((-69.9, 63.8, -139.5, 36.8), (-38.8, -31.6, 160.1, 69.5), (77.2, 99.7, -195.2, 33.0))	69.5
(0.07, -0.52, 0.39, 0.59, 1.05, -1.85)	-0.52
((-206.32, 16.38, 166.82, -34.19), (96.04, -7.64, -4.51, 43.14))	-34.19
((4.44, 3.05, 3.89, 2.46, 3.20, 1.44, 1.61), (4.62, -7.62, 0.78, -14.68, -2.44, -16.87, -15.54), (4.11, 10.75, 6.10, 14.73, 7.38, 14.87, 14.23))	6.10
((-1.9, 0.7, -0.2, 0.8, 0.0, 0.9), (0.2, -0.3, -0.6, 2.0, -0.3, 0.7))	-0.3
((11.481, 17.127, 0.702, 14.313, 11.222, 9.979), (12.756, 3.529, 1.439, 8.025, 10.607, 22.506), (8.955, 16.141, 18.793, 8.262, 11.036, -14.190))	16.141
((1.12, 0.94, 1.24, 0.77), (0.62, -0.07, 0.40, -1.29), (0.72, 0.07, 0.75, -0.90))	-1.29
(-0.112, -0.050, 0.119, 0.172, 0.017, 0.189)	-0.050
((10.314, -194.632, 13.570, 80.388), (99.738, -152.344, 107.451, -81.520))	80.388
((-1.007, -0.051, -0.139, -1.241, -0.078), (1.866, 0.744, -1.542, 2.180, -1.517))	1.866
---
[-8, -1, -28, 28, 15] value -8, 15
[-13, -5, -16, -7, 15, -34, -22] value -13, -22
[[28, 1, -18, -21, -5, -33, 11], [21, -14, -7, -26, -12, -15, 8]] value 28, 8
[17, -7, -8, 34] value 17, 34
[[-23, 2, 10, -7], [36, 3, -17, -2]] value -23, -2
[-18, -3, 28, 2, 0, -26, -30] value -18, -30
[[-10, -16, -10, -35, -2], [-6, -1, -2, 6, -14]] value -10, -14
[-9, -24, 14, 35, -30, 7, 15] value -9, 15
[[14, -18, -14, 28], [14, -4, -16, 23], [13, -18, -26, 11]] value 14, 11
[2, 7, -2, 10, -3, 35, 36] value 2, 36
---
[7184 5054 4401 9494 1708] => 4401
[-172  466  118  145 -525  311  614] => -525
[ 111  925  476  255 -553  709 -864] => -553
[ 48   2  30 -19 -31  21] => -19
[572 596 893 185] => 596
[1763 3898 7778 6005 7662 6154 9390] => 7662
[-13 -11 -14 -47  43 -21 -16] => 43
---
[-27   4  -6   5   5] -> -27, 5
[ 15 -37 -12 -21  -8] -> 15, -8
[-18  33   4  -9  -3 -20 -37] -> -18, -37
[-14 -32  -6 -27  25   2] -> -14, 2
[-37  13 -24   9] -> -37, 9
[  0  27 -10  10   8] -> 0, 8
---
[34, 23, 34, -1, 26] --> 26
[[17, -13, -13, -15], [-8, 30, -21, 22]] --> -8
[-31, -6, -20, -16, 21, -7] --> 21
[-27, -6, -9, -10, -23, -14] --> -23
[[16, -35, 16, 22, -8, -1], [-23, 3, 14, 12, 11, -10]] --> -8
[-15, 18, 2, -11, 0, 37, 3] --> 0
[1, -13, -28, 10, -31, 17] --> -31
[[-11, -6, 11, -19, -29], [-17, -2, 5, -10, 1]] --> -29
---
[ 636  225 -598 -388] → 225
[916 545 626 195 207 446] → 195
[1651 4324 8258 5853 3116 1921] → 5853
[2 2 5 9 5] → 5
[927 843 198 666] → 843
[  1 -14  29 -36   9 -26] → -36
[ 460 -685  -46 -642 -119  841 -565] → -119
---
[[-0.089 -0.028  0.143 -0.101 -0.098 -0.010  0.062]
 [ 0.030 -0.058 -0.015 -0.070  0.092 -0.105  0.029]
 [-0.091  0.018 -0.053  0.079  0.008 -0.158  0.086]] | 0.092

[[ 0.002 -0.177  0.014 -0.108]
 [-0.199  0.065 -0.069  0.137]] | -0.177

[[ 0.06 -1.39 -0.21 -1.37  0.15]
 [ 0.80 -1.92  0.76 -0.57 -1.09]
 [ 1.68 -0.50  0.85 -2.03  1.63]] | 0.76

[[-111.0  -47.7  -92.1   40.8]
 [ -63.4  -64.1  -94.5  137.0]
 [ -50.7 -175.1 -113.1 -147.9]] | -64.1

[[ -23.39  -80.26  -36.50   -0.12 -224.97  -79.00]
 [  12.71 -184.33  172.95   10.76  -22.46  144.80]] | -0.12

[[  70.475   59.178  117.784 -132.374  -35.509]
 [  32.957    4.940  -61.214  107.359  -76.395]
 [  56.963   58.567   11.943   30.777  -63.781]] | -61.214

[[-116.0   79.5   -9.0   80.4]
 [-110.0  166.7  -56.3  160.3]] | 79.5

[[-146.4  179.5    3.9   97.4]
 [  20.3 -170.9    3.8  -77.9]
 [  49.8  -27.7    3.9   74.7]] | -170.9
